Here are made-up things, facts about them, and rows of numbers that follow some of those facts. Name the thing behind each unnamed row.

Some things and their rows:
vodran: [ -9  51   1  50   3 -12  25  31  22   3  -5  -6 -32 -31 -22  13  17  29
   5 -17   4 -29 -13 -18  30  14  -7  40  35 -21 -12  43  -7  11 -30 -22
 -24   6]
liklodak: [-27 -18   1  48  10 -12  38  36  29 -32   6  30 -28  27  12  -9  12 -26
   2  56 -13  34   7 -23  23   3   7  26 -11 -17  46  10 -12 -22 -44 -15
 -34  39]
brodu: [ 69   2   4 -14  10   5 -21  20  22  18  -4  -4  20  -4 -19 -32   9   4
 -26   4  10  23 -28   6 -20   6  15   2  -6 -45  -9  12 -16 -25 -24  35
  18 -27]
dibri: [-16  62  -2  12   6   2   6  56  40 -17 -13 -26 -43 -65 -67  18 -12  -2
   4  14  12 -61 -15 -14  31  37  12  53  28 -11   3  53  27   6  16 -48
 -49 -39]
gefle: [  8  35 -32  47  14 -24  22  -6 -13   0  -5 -19  -9  -4  11  18   9  38
  -3 -34  -9 -24  -6  -5  19  -7 -12  18  30 -20 -20  41  -3  25 -34   6
  -7  15]
dotol: [ 31  31  18 -15   7  14  -6 -22  -9  -2 -10  -2 -17  -3 -29  13   8 -17
  -7   4  12  10  -8  12  11   6   8  -5 -24  17  -2   5 -15 -20  -8  -9
 -12 -36]
flenok: [ 32  21  15  -3  -4  -9   6 -27  -6   7  -1   7 -11  23 -22   2  19  14
  -9   7  10   7   8  14  13 -20   3  10   7  -2  -7  14 -11 -14 -32  -2
   9  -1]
nuklu: [  6  20 -28  27  24   1  10  -1 -12 -17  -6 -17 -14  -3   8  12   1 -21
  -7  -4 -14  -8 -13  -5  15  11   6   6 -15   0   3  20  -2   8 -15  -6
 -27  -9]
betras: [  1  30  -8  44  -9 -18   1   5 -16  -9  -4  -2 -35 -16  -3  34   4  17
  -6 -14  -6   2  -7 -28  36  -9  -6  21  29 -26  -6  38   2   8 -25  -1
 -26   9]
braskul: [  8  20 -19  51 -23  12  -7  31 -45   8  11 -16   2  11  14  39  27  24
 -28 -30 -31  12   3   8  -2  33 -21  28   6  22 -13  -8 -37  40 -41   5
 -18  43]
nufim: [ 42  -8  16 -18  10  16  -9  -2  10  40   5  -8   9   1  -9  -2  -9 -18
  -8  -1   3  17  -6  -2 -12  -8   4  -3   4 -33 -12  15  -3 -37 -23  19
  22 -19]
tuplom: [ -9  28 -24  37   1 -13  30   3 -30  14 -21 -44  -4   0  13  25  32  13
  -4 -49 -14  -1  -3   9   8   8 -22   6   9   1 -27  11 -13   1 -33 -11
 -11  -6]
toger: [ 12 -24 -31  31  -8  36 -24  69 -24  26  24 -34  32   1  25  39 -21 -10
 -27 -15 -43  17   1  -1 -32  47 -12  24   7  -5   0  -6 -20  30 -21  30
 -10  40]
tosko: [  9 -13 -17  21  15   6   1  35   6  24   2 -26   8 -14  16  14 -16 -18
  -6 -10 -16  12 -16 -23  -9   8  -9   2  12 -46  -4  27   3 -19 -23  18
  -4  -1]
grozar: [  1  -5 -18  30  24  -1  11  38  18  21  -4 -24  -1 -28  15  11 -16 -16
   0 -13 -11   5 -21 -30   1   6 -10   8  20 -55  -7  38   9 -22 -21  15
 -11  -4]
fuma: [ -7   5 -27  43   5 -29  21   6 -20 -15 -12 -16 -12  10  15  17  15   9
  -7   0  -9  10  -3 -15  19 -10 -16   8   9 -24   2  27   4  -5 -35  -4
 -23  13]
brotrok: [  8  -4 -11  23  18   7   4  40  18  26   5 -22   3 -23   8  12 -15 -13
  -2 -11 -13   3 -17 -24  -4  12  -5  11  19 -44  -6  32   3 -16 -21  15
  -5  -1]
peses: [ -1  69  -6  36  28   7  18  23  28  -4  -6 -15 -35 -50 -30  16  -6  10
  12 -31   6 -45 -23 -13  29  29  10  32  15  -1 -14  47  -8  19  -5 -17
 -31 -21]
zeli: [-14  65   1  14  -7  22  -9  71  32 -11   4 -29 -35 -59 -73  27 -18   7
  -4  11   1 -65  -4  -1  20  60  15  69  27  12   5  39   9  31  19 -45
 -50 -22]

How the things are related:
detrigro: ropom lutri; graflin 450; klople 688
giskes: ropom zigror; graflin 450; klople 899
pledrun: muklil kinek stamimon
nital: ropom tripor; graflin 417; klople 885; muklil zeli broren drodi
tiflan: ropom suzas; graflin 217; klople 688; muklil ravim
pebredos: muklil staplaru
troskogas: ropom kogros; klople 885; muklil kivom
nidrus: ropom flolor; graflin 450; klople 885
tetri: ropom drorel; graflin 450; klople 688; muklil zeli drodi
kepluplu: muklil fluder zabom
klisozik: muklil betras desir
gaske: ropom biklu; graflin 840; klople 688
broren: ropom sulor; klople 688; muklil drodi
nilas: ropom vavam; graflin 643; klople 432
bagrak: ropom grozar; graflin 325; klople 688
dreske: ropom fledru; graflin 217; klople 630; muklil stogulom
zafor: ropom grubik; graflin 325; klople 676
skanitror: ropom grubik; graflin 57; klople 688
lusteti: ropom sumol; graflin 217; klople 676
kadraskan: ropom nufim; graflin 217; klople 688
roku: ropom saseplom; graflin 182; klople 885; muklil piplur
kegaplor: ropom kiski; graflin 741; klople 885; muklil bazum
vidun: ropom grozar; graflin 40; klople 630
tadrus: ropom savan; graflin 685; klople 885
gefle: ropom drorel; graflin 182; klople 688; muklil kaplil
klelu: ropom zadin; graflin 40; klople 630; muklil dreske klova
kaplil: ropom keli; graflin 685; klople 432; muklil piplur
trodro: ropom suzas; graflin 450; klople 688; muklil piplur vidun
sape: ropom bestu; graflin 40; klople 688; muklil tetri
sufor: ropom brotrok; graflin 450; klople 688; muklil stubru dreske
bropla: ropom verodrer; graflin 450; klople 688
skabrik: ropom brotrok; graflin 840; klople 676; muklil zeli
zegil: ropom zadan; graflin 217; klople 885
gasek: ropom tripor; graflin 840; klople 899
zadin: muklil grubik
grozar: muklil vidun vodran
tuplom: ropom zigror; graflin 417; klople 676; muklil vavam kasom
stokis: ropom garak; graflin 417; klople 676
sagri: ropom stosuplas; graflin 325; klople 899
nuklu: ropom savan; klople 885; muklil sulor
safon: ropom nufim; klople 885
toklabe: ropom toger; graflin 217; klople 899; muklil trodro dreske
ravim: ropom zadin; graflin 450; klople 899; muklil fufun
toger: muklil broren drodi
pabrok: ropom pladro; graflin 40; klople 885
peses: ropom toger; graflin 40; klople 899; muklil piplur
guzeskul: ropom toger; graflin 57; klople 688; muklil skiludrin
grimon: ropom fufun; klople 688
desir: ropom zigror; klople 688
fufun: muklil zegil zabom
dafo: ropom klisozik; graflin 224; klople 676
bestu: muklil piplur stosuplas plosos fufun
kinek: ropom brodu; klople 676
liklodak: ropom grubik; graflin 100; klople 688; muklil grozar
fuma: ropom pledrun; klople 688; muklil pladro plosos
zuri: ropom bruba; klople 676; muklil nufim liklodak
driklazu: ropom flolor; graflin 643; klople 688; muklil zopos
stamimon: ropom tripor; graflin 325; klople 688; muklil zegil gregekar
soka: ropom biklu; graflin 450; klople 676
floplagra: ropom garak; klople 432; muklil fufun
saseplom: muklil stamimon keli
sovus: ropom brotrok; graflin 100; klople 688
zopla: ropom toger; graflin 325; klople 676
fluder: ropom biklu; graflin 555; klople 688
zopos: ropom grozar; klople 676; muklil stogulom skabrik
subru: ropom mokam; graflin 555; klople 688
takil: ropom savan; graflin 325; klople 432
zeli: ropom tosko; graflin 741; klople 885; muklil piplur
betras: ropom keli; graflin 40; klople 688; muklil kaplil
stodumek: ropom garak; graflin 555; klople 688
plosos: ropom nufim; graflin 40; klople 688; muklil toger skabrik
pladro: muklil zabom
geskir: ropom drosigrar; graflin 100; klople 676; muklil fediso vidun
pluskeful: ropom verodrer; klople 688; muklil dreske toger dibri
deflel: ropom drorel; graflin 325; klople 630
suze: ropom klabul; graflin 182; klople 630; muklil broren grubik
gragan: ropom sumol; graflin 100; klople 688; muklil flagel limam stodumek
limam: ropom zadan; graflin 51; klople 688; muklil bestu
tibri: ropom sumol; graflin 741; klople 688
zetrak: ropom keli; graflin 741; klople 688; muklil toger
pepan: ropom bodel; graflin 450; klople 688; muklil dreske toger
gregekar: ropom zigror; graflin 217; klople 688; muklil fediso drodi
bazum: ropom mokam; graflin 182; klople 688; muklil stogulom fufun zabom
lutri: muklil trodro
masti: muklil vidun vodran
plaki: ropom brabes; graflin 741; klople 688
rarim: ropom fufun; graflin 685; klople 688
skiludrin: ropom punes; graflin 840; klople 676
nidas: ropom drosigrar; graflin 182; klople 432
kasom: ropom keli; klople 688; muklil grozar masti
staplaru: ropom brodu; klople 432; muklil gregekar
trenom: ropom flolor; graflin 417; klople 688; muklil vodran
stubru: ropom piplur; graflin 100; klople 688
trastos: ropom brodu; graflin 100; klople 688
fleplus: ropom flolor; graflin 224; klople 885
zabom: ropom grubik; graflin 217; klople 688; muklil nufim kivom
mokli: ropom brodu; graflin 217; klople 676; muklil drodi
tizes: ropom keli; graflin 217; klople 688; muklil pladro
braner: ropom kogros; klople 688; muklil masti klova
braskul: ropom drosigrar; graflin 51; klople 688; muklil drodi
dezen: ropom stosuplas; klople 432
kledres: ropom fufun; klople 688; muklil driklazu
lipil: ropom piplur; graflin 40; klople 688
losteko: ropom kogros; graflin 840; klople 688
mubukun: ropom grozar; graflin 51; klople 885; muklil gefle drodi
kivom: ropom fufun; graflin 224; klople 688
pubrikal: ropom pledrun; graflin 217; klople 688
flagel: ropom klisozik; graflin 40; klople 885
drodi: ropom stosuplas; klople 688; muklil zeli
tosko: muklil fuma
solibe: ropom klisozik; graflin 182; klople 688
flenok: ropom kogros; klople 688
trivar: ropom bretri; graflin 840; klople 688; muklil zafor
fadar: ropom brabes; graflin 555; klople 688
klova: ropom pebredos; graflin 57; klople 432; muklil brodu tiflan zadan
fediso: ropom saseplom; graflin 643; klople 432
troram: ropom klabul; graflin 51; klople 885
liskol: ropom fufun; graflin 643; klople 688; muklil sufor
grodrokur: ropom vavam; graflin 217; klople 688
stosuplas: muklil grubik
vavam: muklil drodi
drosigrar: muklil vuva kivom
pizus: ropom lutri; graflin 643; klople 899
badil: ropom pladro; graflin 450; klople 899
fivis: ropom vavam; graflin 182; klople 688
brukur: ropom tebro; klople 676; muklil vidun skabrik
stogulom: ropom zigror; graflin 840; klople 688
geko: ropom klisozik; klople 688; muklil brukur
zadan: muklil skitris kivom
dredem: ropom kepluplu; graflin 643; klople 885; muklil trenom
brogru: ropom piplur; graflin 217; klople 885
stedral: ropom fufun; klople 688
tromem: ropom bretri; graflin 450; klople 432; muklil piplur stubru plaki
kogros: muklil toklabe floplagra
dotol: ropom suzas; graflin 840; klople 899
vuva: ropom saseplom; graflin 741; klople 688
dibri: ropom garak; graflin 741; klople 885; muklil piplur
brotrok: muklil dibri
vodran: ropom bestu; graflin 450; klople 688; muklil tumim piplur tetri
dromos: ropom fufun; graflin 417; klople 432; muklil gregekar
tumim: ropom brodu; klople 688
skuplos: ropom sumol; klople 630
setaper: ropom bodel; graflin 685; klople 688; muklil kaplil toger lipil
skitris: ropom klisozik; graflin 450; klople 688

Name these rows:
No name comes twice in this set of rows, the named rows included.
[-12  57   3  50   5 -14  30  30  29   1  -8  -4 -39 -35 -25  10  16  28
   8 -19   7 -34 -15 -23  35  12  -6  43  37 -27 -14  49  -4   7 -30 -25
 -26   2]	trodro
[-12  76   5  40  -3   4  -8  37  32  -4  -8 -12 -62 -61 -54  31 -19  11
   5 -14   9 -54 -25 -27  51  22  14  52  43 -20  -2  56  15  21   2 -28
 -38 -28]	kaplil
[  5  13 -29  48 -34  30 -21  64 -38   3  34 -19  20  20  -2  47   3  33
 -34 -10 -45  -7  25  26 -18  59  -7  61  13  47   5 -19 -42  79 -27   8
 -18  72]	drodi
[ 14 -19 -26  28  -8  41 -28  72 -21  28  28 -33  31   0  17  35 -20  -6
 -26 -17 -43  14   5   3 -31  49  -8  27   8   0   0  -9 -26  34 -19  29
  -4  41]	vavam
[ -4  11 -23  39   4 -26  21   6 -15 -13  -8 -11 -13   9   7  16  14  12
  -7  -1  -7   6   0 -11  20  -7 -13  13  13 -20   1  26   1   0 -34  -3
 -21  13]	braner
[-22 -16   5  42   8  -7  35  35  29 -27  11  30 -27  31   6 -12  12 -23
   2  58 -10  32   9 -19  20   3  10  29 -11 -11  46   6 -17 -22 -44 -14
 -32  41]	gragan
[ -4  51  -8  41  12   1  12  18  16  -1  -8 -16 -32 -25 -15  13   7  -2
  -2 -18  -3 -29 -24 -10  27  18   4  24  10  -7  -4  31  -3   9 -22 -19
 -24 -15]	tromem
[ -9  12 -39  42  22 -21  15  -4 -17 -22 -18 -22 -17   5  23  15   4 -20
  -7  -2 -14   4 -19 -12  23  -5  -7  -6 -10 -19  12  24   9  -5 -27  -4
 -27 -10]	floplagra
[ -9  -2 -10  15 -40 -24 -23  25 -37 -28  -7 -20 -23  -6 -25  53  -5   0
 -23  31  -7  22  14 -18  25  -3 -19  24  22 -20  17  25  26  -7  -5 -12
 -43   2]	zetrak
[ 40  42  12  -1  16  20  -5 -39 -16  13  -5   1 -18   0  -9   6  25 -16
  -8 -20   2   0 -19  11  13   3  11  -7 -24  15 -20   8 -23  -9 -25  -7
  -2 -32]	troram
[ -2   7 -10  32  26   4  15  48  35  24  -1 -22  -7 -40   2   7 -17  -9
   7 -17  -6 -12 -24 -34   4  12  -4  18  29 -56  -9  46   8 -16 -21   9
 -11  -5]	bestu
[  4  16 -34  29  26  -5  11  -2 -16 -19  -9 -17 -15  -1  13  15   0 -23
  -7  -3 -14  -5 -16  -8  15   6   4   0 -16  -3   4  23   2   2 -16  -3
 -30 -11]	troskogas

The same things again, as new rows of numbers:
Some rows with their names:
fediso: [-32 -14  -3  -6   4  17  -2   1  -1  18   0  24 -14]
tosko: [ 27  15 -20 -33 -11  -7   0  18  21 -17   9 -41  -9]
zadan: [ 27  14 -17 -34 -12  -4   9  21  15   5  13 -32  -9]
betras: [-18 -13   0  -8   6   1  -4  16   4 -14  -4   9 -24]
sulor: [ -3  32 -12 -14   9   1   3   5  12 -16 -10 -48 -15]
detrigro: [-13 -14  -4   7   5   2   4   9   8  10  -4   8 -23]
garak: [  5  28 -11 -12   4  -5  -1   9  17 -20  -8 -54 -13]
lipil: [-33 -21  -1 -13   5  14  -6   8   0   5   0  20 -19]
tripor: [  4  28 -13 -13   3  -2  -1  10  16 -22  -8 -52 -12]
gragan: [ -3 -29 -11  -9 -11  -2  -2  19   9   4  10   6 -17]
geskir: [ -9 -27 -17 -12 -14   1  -5  14  16   2  13   5  -9]
fleplus: [ 10   8  -5  30 -10  -3  -6   2  18  -3 -23   5   0]
zopos: [ 16 -16  -6  -1 -10  -5  -7  11  14   3  -1  17   1]
dibri: [ -9 -13  -8  -3 -14  14  -9   4   6  -4  -4  14   0]
punes: [  7  27 -14 -15   4  -7   0  10  17 -24  -7 -55 -15]
bagrak: [-21 -12   0   3   7   1   2  10   2   1  -8   6 -17]
gaske: [-30 -17   2  -5  13   3  -2  12   1  19  -1   6 -26]
bodel: [ -1  29 -12 -15   4  -4  -1  10  17 -21  -7 -52 -13]
brogru: [-12  -9  -4   4  11  -4   2   6  14  31  -3   1 -19]

Rows to name:
No name comes twice in this set of rows, the named rows included.
[ -1 -28 -10 -17 -15  10  13  11  10  43  17  27 -10]	ravim
[  1  24 -16  -6   8  -9  -4   3  12 -12  -6 -89  -9]	zigror
[-11 -12   5  -3  -6  12  10  12  -7  17  -5  34  -6]	vuva
[ 23  -6  -4  50 -18  11  35   5  -2  24 -14  54  -4]	kivom
[-17  -9  -6  -3 -13  20  -7   2   4  -6 -10  19   0]	zeli
[  9 -19 -10 -14 -21   2   2  14   8  18   6  17   0]	kegaplor
[-23 -19  -4  -4   9  -5   0  15   5   6   1   0 -25]	trivar
[  3 -30 -15  19  -9 -14  16  15   1   9   6  17 -11]	liskol
[  4 -28 -11 -15  -7  -3  -1  12  18  34  14  16 -10]	toklabe
[-11 -27  -9 -12  -2   0 -13  18   7 -11   4   2 -15]	sape

